In the rows, 128 means zero.
[141 128 134 145 122  77  91  94 158 169 115  80  88 119 160 144 151 145
 170 134 134  89 136 123  95 120 125  99 210  85 121 132 146 141 122 151
 137  86 120  99 133 149  79 152 121 154  99 133 139 137 134 118] : pef
[108 134 137 152 119 138 115 156 141 139  94 128 114 153 125 115 136 185
 124 208 133 140 125 152 148 124 103 130 205  65 138  97 127 105 129 142
 130 105 141 130 121 112  83 171 137  83 109 138 149 159  99 106] : dumu
[113  90 144 119 164 122 126 128 192 127  96 115 102 166 119 129 121 103
 124 141 112  95 148 133 153 130 106 113 139 102 119  97 116  97 112 162
 106 151 168 187  73 146 116 140 154 129 112 158 124 117 116 209] : kapi
[159  66 123 116 114  89 117 112 118 110 109 120 130 144 143 162 147 129
 131 130 135 125 167 132  79 140 134 121 184  84 104 132 149 157  99 162
 113 142 137 178 122 164  78 124 111 119 161 141 169  95 121 139] : Goluk
[126  94 112 152 110 140 151 126  77 125 148 112 166 128 152 144 140 119
 130  76 129 143 150 150  80 117 127 120 174  77 134 144 121 150 151 126
  87 124 126 125 185 119 118 128 179 136 153 145 148 139 128 138] : roke
[ 76 117  97 149 110 193 162 113 138 154 132 142  86 160 110 121  84 179
  81 155 114 123 138 164 139 123  72  99 112  96 134 118 172  92 133 122
 125 115 175  84 167 146  80 182 166 117 108  83 115 129  54 137] : govuk
[136 106 138 139 144 101  99  87 133 127 107  98 107 142 155 143 152 142
 106 130 137 113 123 130  62 119 132 141 118  91 125 115 119 130 119 118
 121 138 116 126 116 111 127 112 142 146 153 161 127 128 137 125] : govuk
[117 144 132 142 151  54 129 162 190 159 111 105 118 139 185 133  89 123
 149 138 132 107 124 152  92 131 130 118 141 131 127 105  96 126  96 143
 110 136 152 133 104 149 123 135 135 109 114 156 101 150 101 122] : lemis
[106 153 154  80 118 103 120 120  75 143 118 109 115 119 154  85 125 123
 165 130 118 142 146  76 139 116 111 149 168  40 153 110  66 144 169 148
 106  95 172 120  89 145  95 160 180  87 105 105 155 150 149 139] : dumu
[ 79 110 160  85 160  91 182 109 146 144 137  98  75 108 133 193 151 118
 128 154 105 102 138 135  75 143 116 105 116 145 117 150 172 127 117 128
 127  84 143  91 117  68 117 176 140  82 178 109  93 147  96  52] : pef
[155  95 135 174 132 122 155 126 113 112 130 144 138 190 171 119 143 104
 116  88 112 129 156 117 128 103 113 136 181  82 110 114 122 137 123 127
 126 154 169 106 139 142  97 153 158 102 161 133 148  84 112 200] : bom
[123 117 155 131 112  93 139  96 129 148 116 121  91 129 175 144 133  80
 110  96 105 140 129 133  61 170 170 111 163  82 142 137 135 165 128 137
 127  77 148 127  82 143  89 166 193  85 127 135 147 121  88 139] : bom
[140 124 149  97 138  97 109 149 104 140 121 119 178 168 155 102 116 185
 140 117 102 136 124 130  95 135 127 132 124 114 150 129 116 161  99 134
 108 157 130  82  73 129 110 139  86 124 110 130 111 105  83 142] : Goluk
[109 102 126 134 141  90 149 107 135 165 157 106 156 130 122 181 156 147
 158 143 113 107 149  88 132 124 113  81 175 109 137 161 169 131 121 134
 106 103 141  70 155 105 123 145 103 135 170 148 165 181  97 189] : pef
[167  81 135 120 131 156 140 123 139  74 125 124 163 132 132 100 157 167
 148 124 135 101 122 115  87 114 118 135 168  70 112 104 143 169 130 111
 165  97 126 115 110  99 167 137 130 113 151 157 129 156 105 158] : subuz
[ 91  77 122  91 151 128 195 123 147 157 128 150  86 159 116 105 158 112
 179 106 114 119 133 134 121 116  96 161 195 128 110 153 120 167 117 121
 127  90 128 121 111 101 116 152 142 124 138 106 107 153 131  93] : kapi
[131  99 110 174 114  72 138 160 106 140 115 139 113 140 178 124  96  65
 159 126 120 118 163 128 116  95 132 121 158 132 142 123 108 144 133 112
 126  97 120 123  98 128 118 145 140 103 165 113 142  83 125 117] : bom
[190 105 151 144 154  95 138 115 134 122 127 154 148 167 155 114 148 113
  97 130 130 138 136  80  75 109 105  93 191 112 129 105 149 122 128 112
 146  72  96  91 142 111 102 144 150  89 174 133 152 124 118 100] : bom
[130 157 134 118 114 116 146 150 143 135 133  99 102  82 125 118 132 150
 162 149 114  96 150  86 176 151 126 130  73 122 123 118 118 161 140 144
 106  61 200 139 162 148 104 117 120 121 105  94 149 153 125 154] : kapi
[177 122 110 117 136 120 132 111  83 126 129 102 119 116 166 141 121  99
 100 104 103 140 127 116 108  71 113 141 140  92 154 126 120 161 154 113
 137 130 217 119 138 104 104 154 162  99 142 105 159 132 175 112] : biko
[128 145 136 131 117  83 134  92 149 127 132 124 155 127 161 156 168 137
 145  92 110 122 147  95 122 114 110 128 168 127 135 168 129 162 105 128
 131 132 141 153 115 139 120 142 132 123 154 138 116 144 135  96] : subuz
[ 93  77 151 143 122 143 109 140  70 116 117 117  91 164 130 146 134 163
 145 166 118 151 155 127 102 119 102 128 171 118 128 127 129 147 163 127
 124 102  76  83  97 132  83 142 145 124 165 152 152  99  79 132] : dumu
[138 117 124 151 181 105 140 126  87 117 129 147  85 101 177  91 117  84
 157 102  99 156 120  99 102 130  85 160 125 143 131 119 146 197 111  90
 124 108 167  85  72 135 147 158 135 141 192  80 102 103 106 101] : bom
[163 123 124 110 119 120 169 123 133 126 130 115 165 147 159 139 167 129
 122  91 106 108 113 145 113 158 156 101  96 124 126 159 148 142  94 117
 128 107  87 112 135 114 118 122 134 128  83 138 100 111 135 135] : biko
[ 99 143 151 156 141  85 120  96 128 117 125 101 142 126 150 156  92 165
 110 139 133  93 128 112  98  85 153 110 141  81 139  91  87  90 111 148
 111 160 154 117 117 125  94 110 106  99 127 156 157 106 134 132] : zelot
[146 149 137 129 118 120 112 165 123 192 118 135 152 162 175 106 115  97
 145  90 127 135 128 146 104 147 148 158 124 154 125 147 139 118 125 153
 117  66 135 131 132 168 126 153 143 130  77  99 113  95 122 154] : molud
[ 87 135 128 128 125  90 149 142 116 144  75  89  78 102 160  96 136 115
  86 126 126 173 112 148 133 119 157 103 152 137 148 130 107 131 138 129
 123  49 202 160 117 118 105 138 160 113  61 117 145 127 105 109] : biko
[ 79  85 113 128 152 111 145 169 118 131 124  83  74 134 188 110 114 172
 141 118 130 138 120 130 121 104 150 138 126  82 144 122  93 157 172 115
 155  68 187  84  86 162 136 159 181 118 134  92 147 162  89 156] : zelot
[124 102 113  94 113 109 151 198 113 131 141 123 134 128 174  96 151 134
 166 107 148 100 137  70  87 104 179 133 165  88 128 132 149 118 150 148
 111 113 139 113 146 130 124 113 121  89 147 131 207 140 117 153] : lemis
[111 107 135 100 158  88 104 116  91 127 107  84  74 110 185 125 148 151
 189 113 130  77 148 128  76  98  99 110 175  66  94  81 115 129 153 159
 125 122 154 101  83 118 109 163 129 128 115 110 106 130 143 107] : pef
[131 115 123 150 130  95 117 166  64 117 160 131 151 129 178  56 133 166
 130  69 125 129 110  66  65 128 141  92 144 107 137 121 115 152 140 120
 113  83 161 120 111 155 133 111 135  98 143 126 132 115  89 138] : roke
[111  93 130 119 120  95 118 126 151 124 132 126 123 180 148 149 150 109
  99 104 105 127 127 130  68 148 140  83 141 111 129 135  86 126 120  95
 113 150 132  94  98 131  84 130 152 104 130 143 132 140 135 131] : biko
[116 104 130 126  89 105 120 115 162  80 143 111 141 152 135 112 132  60
 137  92 161 114 127 140  92 153 123 104 227  77 136 125 122 118 113 107
 128 113  93 165 114 176 122 102 110 149 111 150 171 102 135 114] : roke
[ 80 168 166  85 112  88  99 185 124 120 144 138 139 159 129  72 130 142
 139 141 115 147  78 118 116 152 152 119 151 115 180  95 117  84 121 115
  89 145 202 116  43 102 105 128 112  94  73 125 145 136  89 168] : molud
[134 107 152 155 128  79 134 177 162 132 130 113 156 166 173 146 121 119
 176 124 129 144 129 104 104  96 144 144 199 132 128 133 131 133  98 141
 116 123 155 137 108 168 110 128 124 130 146 159 153 117 109 144] : lemis
[126 122 132 120 126  76 138 162  89 121 119 121 136 115 174 133 169 179
 143 146  97  91 112 105 103 154 165 126  81 105 124 130 133 121 111 136
 128  57 155 127 110  99 153 136 104  85 159 106  91 119 106 112] : molud
[113 101 132  73 175  82  95 150 102 152 147 143 133 138 171  97 100  90
 152 102 137 123 120 111  61 124 145 138 139  78 141 111 112 128 140 139
 133 147 139 109  69 137 123 133 135 103 152 101 137 150 148 128] : subuz
[106 112 158 132 138  99  91  76 161 117  95 122 118 153 101 123 134  81
 111 130 127 109 143 136  82 145 152  80 211 102 120 127  98 106 113  91
 108  84  92 110  81 118  77 109 161 123 104 136 131 151 149 101] : roke
[ 32  67 132 166 172 159  94 144 147  76 119  55 128 188  83 142 110 186
  72 175 132 118 117 102 116 144 147 130  62 115 133 132 155  85 110 105
 123 103 165 118 140 123  76 108 124 140 134 168 172 107 111 179] : govuk
[126 134 147  92 131  83 146 138 186 121 114 143 107 161 166  93 114  93
  77 119 128 147 148 116 112 141 104 130 140 120 153 116 120 117 128 119
 119 111 152 104 127 114 113 134 143 110 168 127 165 161  74 159] : Goluk
[ 67 145 140 102 121 125  96 118 247  91 152 121 123 190 119  79  84 130
 142 181 167 160 103 116 101 186 105 119 175 125 164 133 157 106 131 107
 148 171 149 104 120 178  58 108 160  94  88 116 162 128  69 114] : subuz
[ 77 187 154  94  88 123 129 131 139  98 111 133 117 148 130  85 133 121
 158 129 141  80 127  77  84 158 159  99 122  88 150 125 102  70 109 109
  95 191 149 101  38 115 129 125  94 125  94 118 182 120 157 122] : dumu
[163  74 110 101 132 130 164 160 110 124 132 150 104 113 174 144 198 114
 155 128 125 159 129 108 105 120 124 123 153  99 110 124 100 140 153 113
 115 202 126  83 128 135  94 107 133 110 174 107 142 162 100 109] : biko
[121 141 167 146 167 101 122 146  87 132 100 111 108 149 167 111 168  88
 111 129 115 136 170 106 128 124 112 108 152 151 149 138 140 124 161 157
 141 147 145 146  97 122 115 134 159 116 152 138 131 118 118 157] : subuz
[128 133 143 151 135 126 136  88 106 123 128 106  99 118 130 141 145 113
 109 107 124 104 156 115  93 107 133 108 178  93 111 131 133 126 112 154
 105 178 129 122 132 101  84 123 138 109 162 154 138 110 128 158] : pef
[113  77 113 106 130 130  99 120 130 121 103 130 138 133 110  86 165  97
 174 156 147 123 125 111 114 160 121  99 172 124 120 122 151  92 153 121
 121  74 153 120 131 132 144 140 147 128 103 143 159 127 106 164] : roke
[ 94  57 113 119 171 129 176 119 110  73 132 115  79 126 119 106 171  54
 143 151 161 106 137  73  82 131 119  92 178  96 135 110 146 100 148 115
 134 165 125 115 119 119 118 112 131 107 185 130 202 126 141 138] : zelot
[109 125 175 132 189 113 156 120 144 110 136  69 101 154 172 140 141 126
  92 146 139 131 110  94  87 158 152 115  99  70 141 129 150 138 132 107
 151  92 147  74 111 140 127 116 152 102 164  88 155 127 107 155] : zelot
[125  95 128  89 173 126 162 119 136 114 128  65  77 125 104 111 103 101
 163 148 131  70 154 152 112 149 160 100 116  90 148 134 135 152 104 111
 128 170 111  74  70 142 113  98 131 159  82  93 133 112 126 133] : kapi
[120  84 121 140 150 118 137 184 133 152 155 150 128 177 162 120 108  84
 142 121 135 160 152 111 143  88  97 146 190 116 140 111 124 116 148 117
 115 121 117 125 121 172  86 172 162 104 170 118 149 127 133 115] : bom
[ 66 173 169 125 161  84 138 121 144 136 132  78 101 129 160 136 116  89
 145  99 117 125 141  90  86 135 124 156 159 143 161 149 103 121 128 148
 132 128 173 106 100 131  96 113 153  91 100 126 142 140 110  88] : molud
[137  77 121 100 126 122 142 166  99 131 139 137 185 124 106  97 116 112
  94 118 141 137 106 159  41 157 170 100 116 117 145 119  97 128 153 140
 103 212 180 137 151  94 144 115 152  57  85 131 162 111  80 150] : molud
[ 86 179 121 160 143 152 130 137  86 112 135  70 133  93 121 100 137 104
 159 142 130 125 150  78 126 156 115 112 146 105 163 140 127 110 110 135
 103 163 177 129 114 173 129 130 133 117 126 124 136 134 131  99] : roke
[113  88 128 139 141 120 114 168 133 116 128 127  96 175 138 130 154 148
 118 117 111 137 144 115 116 115 146 105 192 115 111 112 113 105 135 147
 137  93 140 114  68 135 124 120 123 100 151 136 142 196 112 147] : Goluk
[ 93 182 145 167 147 107  89  90 121 160 108 124 131 136 173 105  84 157
  93  98 120  98 123 112 130 155 112 120  90 102 146 113 156 105 136 149
 148  80 217 135 124 152  95 170 153 145  65 140 156 135 106 187] : govuk
[138  96 134 150 159  91 163 117 158 106 115  91  91 139 151 158 128 112
 115 124 133 152 151 125  76 143 145 101 184  99 151 141 148 179  89 113
 141 115  95  90  89 147  82 116 155 142 155 122 168 166  86 118] : bom
[100 130 116 138 185 157 132 108  56 114 115 139 109 120 141 113 100  85
  98 137 139 148 138 156 124 149 120  82  99 110 138  86 146  78 146 119
 113 175 179  88  80 136 168 164 165 154 160 115 152 134 105 221] : zelot
[131  84 126 101 135 107 143 174 170 138 120 106 122 119 137 110 157 120
 181 178 121 152 123 111 143 127 118 146 150 103 151 119 124 159 104 106
 132  89  74  67 100 142 127 152 137  91 131 108 108 123  62  88] : bom
[149 118 154 131 136  84  98 157 134 106 140 126 135 134 192 103 125  93
 133  76 122 133 123  74  68 137 141 119 168  74 137 127 119 154 143 123
 149 135 174 108  77 148 108 106 133  92 131  95 187 114 106 118] : Goluk
[ 72 143 149 135 203 114 144 163 133 143 137  78 149 142 132  63 123 166
 148 148 144 122 122  95 154 122 100  98 153  86 131 101 126 109 129 120
  84 123 192 116 123 121 119 159 141 126  87 107 106 165 146 151] : pef
[133 185 148  97 134  75 161 118  90 159 138 105 132 106 180 115 118 102
 126 119 137 119 128 120  76 146 132 151  97 100 181 124 138 142 112 145
 137 186 210 122 119 131 138 198 139  80 121  91 130 122 125  88] : molud
[127 115 125  90 146 109  89 144 153 134 122  93 145 103 142 111 166 135
 181 163 138 128 157 129 139 145 143 152 128  97 120 127 135 137 113 120
 112 111 121  98 135 168 135 142 162 120 116 110 104 146 126 113] : subuz
[ 95  99 112 142 170 121 129 148 117 110 146 104  59  91 108 109 144  92
 184 151 130 101 116  88 112 127 137 140 141 147 123 145 144 147 132  90
 114 104 156 128  86 128 150  92 104 130 173  82 122 146 175  56] : roke
[118 124 153  84 140 131 153 132 185 127 149 145 132 152 114 151 142 125
 133 133 137 144 147 104 109 111 120 143 135 139 100 137 141  98 106 134
 117 115 155 130 135 139 139 131 153 110 174 105 116 161 145 115] : subuz
[107 101 149 146 177 126 129 135  73 128 115 110 106 145 172 123 132 140
 127 142  96 113 134 169 115 165 131 163 148  68 143 121 151 178 146 135
 150 125 198  92  87 146 133 178 138 126 166 111 148 140  99 192] : zelot
[122  76 113 113 143 155 152 135 127 122 137 145 117 155 102 147 182 104
  82 116 107 105 133 166  66 177 122 113 156 114 130 160 189 120 106 117
 123 134  95 123 139  80 133 151 164 100 167 144 131 128 104 136] : molud
[ 98 124 122 135 137 120 161 170 118 124 145 131  92 134 171  66 114 119
 167 125 138 118 125 119  95 124 151 131 150  99 129 114 100 132 143 112
 114 107 149 145  81 161 128 134 187  78 142  82 104 123 150  93] : zelot
[ 71 126 146 143 163  99 170 134 116 142  97 111 118 130 163 104 111 125
 125 114 148 122 119 116 157 109 167  93 165  59 143 106 132 140 106  94
 121 102 168 134  40 131  85 159 119 137  68 105 163 175 136 166] : biko
[123  90 119  96 102  77 132 129 115 114 105 147  98 139 142 126 164 152
 118 135 135 119 128 105  98 127 138 119 101 126  92 109 135 123 106 121
 110  69 175 139 126 119 122 149 110  96 159  84 127  98 106 149] : molud
[144 113 136 129 150 107 103 145  87 121 105  74  93 107 131 136 161 116
 116 144 147 131 135 171 114 149 136 146 107 119 133 119 150 161 105 122
 126 144 128 134 125 130 107 141 133 155 109 128 132  82 122 148] : molud
[167  85 148 158  96  84  77  78 184 114 115 127 110 172 149 127 150 123
 109 153 109 132 111 129 122 101 150 152 186  82 136 110 147 137 112 101
 137  63 112 138  99 150 103 144 155 129 141 116 113 139 146 103] : govuk
[109  93 150  88 160 101 147 153 145 118 162 130 122 124 152  97 118 107
 145 116 150 144  86  85 107 168 114 128  92 104 110  95  85 129 158 124
 121 127 189 157  99 179 153 117 145  94 128 110 111 118  89 170] : molud
[117  89 121 104 170 141 139 149  72 143 165  98 118 127 140 140 136 150
 158 121 138 126 143 120 125 144 105 128  94  99 103 112 153 133 120 134
 115  87 181 109 140 175 139 164 129 157 151 131 133 109 114 175] : kapi
[122 102 128 126 152 119 181  96 113 156 119 126 116 102 176 126 144 155
 183 149 136 102 159 121  80 124 121 134 141  99 112 112 143 118 154 175
 107  94 120 113 179 146 156 156 187 121 162 130 109 141 127 118] : zelot
[ 83 139 108 136  90 134 108 199 170 130 110 126 115 145 130 104 141 135
 132 131 134 144 133 107 116 147 102 126 144 144 141 163  99  96 138 140
 121  68  73 136 147 112 136  92 157 120 131 170 179 113  91 136] : dumu
[137 124 109 189 118  68  82 114 152 126 117 144 116  88 169 145  96  52
 131 120 140 103 126 135 138 118 134 152 163 103 152 111 129 117 124 134
 176 165 132 144 131 137 102 152 129 119 126 128 173 111 128 102] : molud
[102  78 155 117 196 106 143 170 159 129 123 108 127 145 139  94 112 144
 145 149 126  85 131 137 120 159 167  95 118  69 131 102 110 126 140 132
 128 127 119 116  60 118 162 101 162 111 107 138 127 158  85 189] : kapi
[101 135 145 133 148 118 143  63 143 132 120 128  81 111 112 142 102  70
  67  93 113 112 137 148  46 182 120  72 117 137 128 133 132 167 106 122
 103 180 153 137 105 129  85 121 160 114  96 135 141 126 125 134] : biko
[134 127 142 134 140  71 108 116 114 138 103 150  89 106 120 126 122  97
  97 162 129 109 157 116  85 131 140 101 146 139 140 131 123 116 106 114
 113 136 133 137  98 132 109 130 121 128 198 113 142 126 137  77] : roke
[113 156 157 100 127 106 141 121 141 135 152 132 114 123 130  90  91 139
 148 142 120 123 143  76 138 134 134 134 144  88 154 133  99 135 154 130
 115 123 224 122  98 156 154 104 153 123 157 109 177 142 110 185] : kapi
[ 86  97 127 156  89 100 129 144 117 115 100 123  86 131 146 111 153  91
 130 120 113 113 151  97 126 143 155 118  91 143 142 137 109 131 128 114
 122 121 147 123  86 141 128 196 154 118 137 142 148 111 119 139] : dumu
[ 74 125 124 141  88 128 171 128 205 154  95 127 120 172 127 171 125 144
 141 136 138 147 139 137 167 117  86 158  33 242  96 140 114 117 109 136
 138  91 142 172 149 165 105 194 127 132  91  97  65 133 118  60] : govuk
[108  92 155 143 166 121 155 116 153 103 144  96 108 117 106 131 145  87
  82  95 120 132 134  87  57 131 127  93 143 155 116 136 129 142 136 128
  96 145 141 112 171 124 148  97 164 122 155 161 154 130 117 130] : lemis
[133 110 128 168 130 118 129 131  84 139 102  99 128 118 155 118 149 142
  94 156  90 140 110 106 117 136 178 127  68 147 147 127 144 139 127 127
 104  54 175 123 116 119 126 128 110  99 141 126 108 151  74 140] : govuk
[105  89 124 154 175  53  79 124 168 133  80 123  40 110 185 114 113 178
 122 171 143 115 104 106 134  92  83 107 102 118 105  63 117 117 169 133
 153 116 189  97 116  93 108 167 126 138 168 121 126 142  75 166] : pef
[109 184 104 169 129  76  99 124 124 184 147 118  97  99 174  61  91 101
 132  89 139 101 104 111 103 153 134 133 144 131 179 136  97 179 139  96
 119 144 193 133  97 161 116 151 128 104  83 127 138 149 120 122] : molud
[107 105 104 146 117 131 109 115 163 143  93 133  91 132 134 127 121 126
 124 141 156 154 128 122 123  91  96 109 172 130 111 102 101 103 143 111
 129  85 134 108 139 128  88 156 159 106 113 146 153 100  86 116] : bom
[134 164 142 117 187 105 121 123 107 166 118 143 143 138 153  77 134  94
 105  99 122 126 154  75 143 113 116 118 188 125 148 118  98 104 142 125
 102 138 168 118  91 137 106 142 153  82 120 161 157 143 115 154] : bom
[110 119 101 143 173 159  92 120  56 113 133  69  97  79 128  97 142 177
 136 173 139  96 124 116 100 125 140 140 125  69 135 101 157 156 139 101
  91 118 183  75 135 126 149 117  99 120 156 127 173 120 129 161] : zelot
[122  97 106 161 161 128 149 170 110 112 147  78 111 143  99 111 108 147
 142 165 137 119  91 122 108 154 104 116   4 152 119 111  86 184 110  92
 127 151 119  76 139 116 169 108  66 142 146 109  86  71 140 150] : bom
[101  52 122 171 113  98 105 119 184 127 121  92  87 142 171 131 156 141
 161  90 138  83 141 105  90  97 105 152 165  65 110 125 107 144 140 125
 129  85 100 145 147 161 118 111 174 172 132 175 144 106 128 154] : govuk
[143  99 176 132 163  98 156 119  98 103 108  83 103 110 164  97 130  32
 135 135 135 112 185 138  92 127 175 122 202  79 144 108 160 131 120 152
 144 123 131 118 100 166  96 135 164 116 116 114 143 112 116 122] : subuz
[118  43  59 142 142 164 120 127  97 137 155 123 100 123 111  65 121 169
 169 140 101  94 133 151  93 131 103 172 165  91 131 129 149 200 134 133
  98 110  97  97 179 158 116 145 164 111 155 123 104 113 133 135] : zelot
[130 104 137 117 193 137  97 141  18 135  92 104 116  89 138  94 119 197
 124 141 121 116 167 113 115 111 128 132 109 131  89  94 132 141 134 167
 113 101 163 101 104 141 114 164 108 127 157 134 107 110  87 164] : pef
[133 128 165  89 125 133 159 162 151 136  98 154 121 169 143 103 174 115
 166 124 139 150 123  74 130 109 101 104 166 103  85 104  51  54 146 154
 125  98 138 134  85 124 124 122 175  92  99 133 122 126 120 156] : dumu
[113  91 136 117 129 136 180 124 126 152 150 149 156 145 137 187 143  72
 148 119 108 153  97 108 113 142 123 118 155  94 126 160 143 135 122 119
 154  91 111 116 116 126 112 156 114 111 149  89 135 156 159  85] : biko
[ 88 108 109 118 113 136 124 140 153 131  93 128  85 163 105 143 136 161
 110 211 111 165 136 156 170 124  98 138 171 110 142 147 139 105 116 121
 121 101 149 128 134 139  61 167 143 114 176  73 111 146 104  73] : roke
[ 91 138 113 124 139 115 159 210 130 111 142 135 133 144 131 126 123 123
 192 139 143 135 179  76 150 136 122  87 146 128 121 129 101  86 119 115
 127  77 118 104  83 160 125 112 157 125 152 100 159 169 136 136] : bom
[144  98 169 107 157  79 120 147 146 127 105 112 162 111 143  94 153 141
 202 143 105 122 102  70  75 134 157 134 193  86 127 120 125 166 114 158
 140  87 153 120  76 131 149 133 150  93 105 131 131 155 120 116] : lemis
[112 129 139 185 122 136 135 167  76 132 153 108 139 109 114 109 115 135
  90 115 118 104 153 121 102 141 153  97 113 118 147 107  89 121 144 141
 119  90 150 121 164 155 137 148 151 127 143 179 163 141 139 184] : zelot
[114 121 112 161 148 144 114 121 173  97 108 102 117 142 132  95 121 111
 108 132 150 100 120 127  99 130 126 136 144 119 139 111  87 136 142 100
 126 158 115 120 113 119 154  98 122 118 144 167 165 144 128 165] : zelot
[159  60 115 145 112 109 115 123 162 136 134 125 115 165 129 138 157 126
  99 106 139 118 122  90  37 110 123  89 176 134 138 141 140 122 157 132
 120 110 104 133 171 109 105 107 163 120 149 173 179 121 110 166] : molud
